Below is a small trained network, with its code and all its weights. Each question gives an input and a class and asks what happens when units are switched off, that is, made to give their printed mean instead of their output.

import numpy as np


def w(rows, s, z=0):
    codes = np.array(rows[::2]) - 128.0
    scale = np.full(codes.shape[1], s)
    scale[-1] = z or s
    return codes * scale


def f(y):
    return np.maximum(y, 0)


def log_softmax(a):
    a = a - a.max(-1, keepdims=True)
    return a - np.log(np.exp(a).sum(-1, keepdims=True))


def net(x, mask):
    res = np.array(x, float).reshape(1, 6) / 4 @ E
    y = f(res @ A[0][:, :-1].T + A[0][:, -1])
    res = res + np.where(mask, y, B[0][:, -1]) @ B[0][:, :-1]
    return log_softmax(res[-1] @ U[:, :-1].T + U[:, -1])


A, B = {}, {}
E = w([
[120,129,117,136,143,132],'x0',
[96,40,89,94,139,4],'x1',
[135,128,134,123,116,124],'x2',
[122,130,117,133,143,132],'x3',
[45,93,37,110,55,177],'x4',
[55,181,166,10,159,152],'x5',
],0.014)
A[0] = w([
[154,103,131,147,153,19,159],'n0',
[67,115,70,124,91,94,73],'n1',
[63,107,103,115,129,17,128],'n2',
[10,73,97,77,91,173,160],'n3',
[121,143,122,143,54,205,155],'n4',
[223,109,150,211,149,120,210],'n5',
[184,116,78,229,86,107,254],'n6',
[166,231,187,191,165,144,220],'n7',
[135,121,172,121,182,58,165],'n8',
[101,135,140,24,200,96,193],'n9',
],0.012,0.0074)
B[0] = w([
[105,30,115,105,188,92,207],'n0',
[126,108,74,126,65,89,175],'n1',
[159,68,115,73,74,68,210],'n2',
[111,193,90,133,49,145,224],'n3',
[80,128,111,171,123,219,204],'n4',
[245,107,27,81,129,159,242],'n5',
[76,41,35,189,110,91,254],'n6',
[224,181,122,104,120,148,238],'n7',
[91,79,171,87,197,157,193],'n8',
[163,115,163,48,143,180,220],'n9',
],0.012,0.02)
U = w([
[202,144,68,83,63,123,227],'0',
[194,215,239,111,152,162,177],'1',
[108,109,104,248,99,205,132],'2',
[60,237,160,142,96,194,172],'3',
[150,69,128,139,184,83,5],'4',
[115,98,230,65,163,128,63],'5',
[95,114,102,177,61,30,28],'6',
],0.012,0.0018)

Each question gives the input, the list of numbers given to net, and the class t.
The units are the neurons (one row each of A and B). Each row of codes is followed by its name. A weight is (code - 128) times the scale printed after its matrix; where a second scale follows, it is the last column's (A, B and U).
mask holds one flag per neuron, in row order. A switched-off neuron (its flag False) gives its mean, the last column of its row in B, instead of its output. The means were averaged over made-up inputs and are rounded, as every weight is.
A unit's drop is (log p(t) with every unit on - log p(t) with that unit switched off) / (log p(t) with every unit on - log p(t) with every unit switched off).
The circuit of an input: a set's keep is (log p(t) with only the set's units on - log p(t) with every unit switched off) / (log p(t) with every unit on - log p(t) with every unit switched off). Starting from all 10 units, units are removed one at a time, each time the one whose removal leaves the highest keep (on an exact tie, the one counted first), for as long as the keep stays at least 0.8.
units of the circuit, in order: the units of the circuit, biggest drop first
top k neurons: the k neurons with the biggest drops, biggest first
drop when u is switched off: that unit's drop, to one decimal
input [7,1,1,-2,-3,-2], class 4: units of the circuit, in order => n3; n0
input [-2,7,0,-1,1,-6], class 6: top neuron => n6
input [5,1,7,-2,-4,-5], class 4: top 3 neurons => n0; n3; n6
input [-8,8,-5,8,-7,1], class 5: top 3 neurons => n6; n8; n9
input [-4,2,-2,-1,8,0], class 6: top 3 neurons => n5; n7; n9
input [-2,-5,6,4,-3,1], class 1: units of the circuit, in order => n6; n2
input [-2,0,1,0,1,7], class 3: top 2 neurons => n5; n3
input [-5,0,3,3,-2,7], class 1: top 2 neurons => n6; n0
input [2,1,2,-3,-4,-8], class 4: top 3 neurons => n0; n6; n3
input [4,-3,-1,-3,5,3], class 3: drop when n6 is switched off => 0.1
input [-8,-6,3,0,-4,3], class 1: drop when n6 is switched off => 0.1
input [1,7,8,6,-7,-7], class 4: drop when n9 is switched off => 0.0
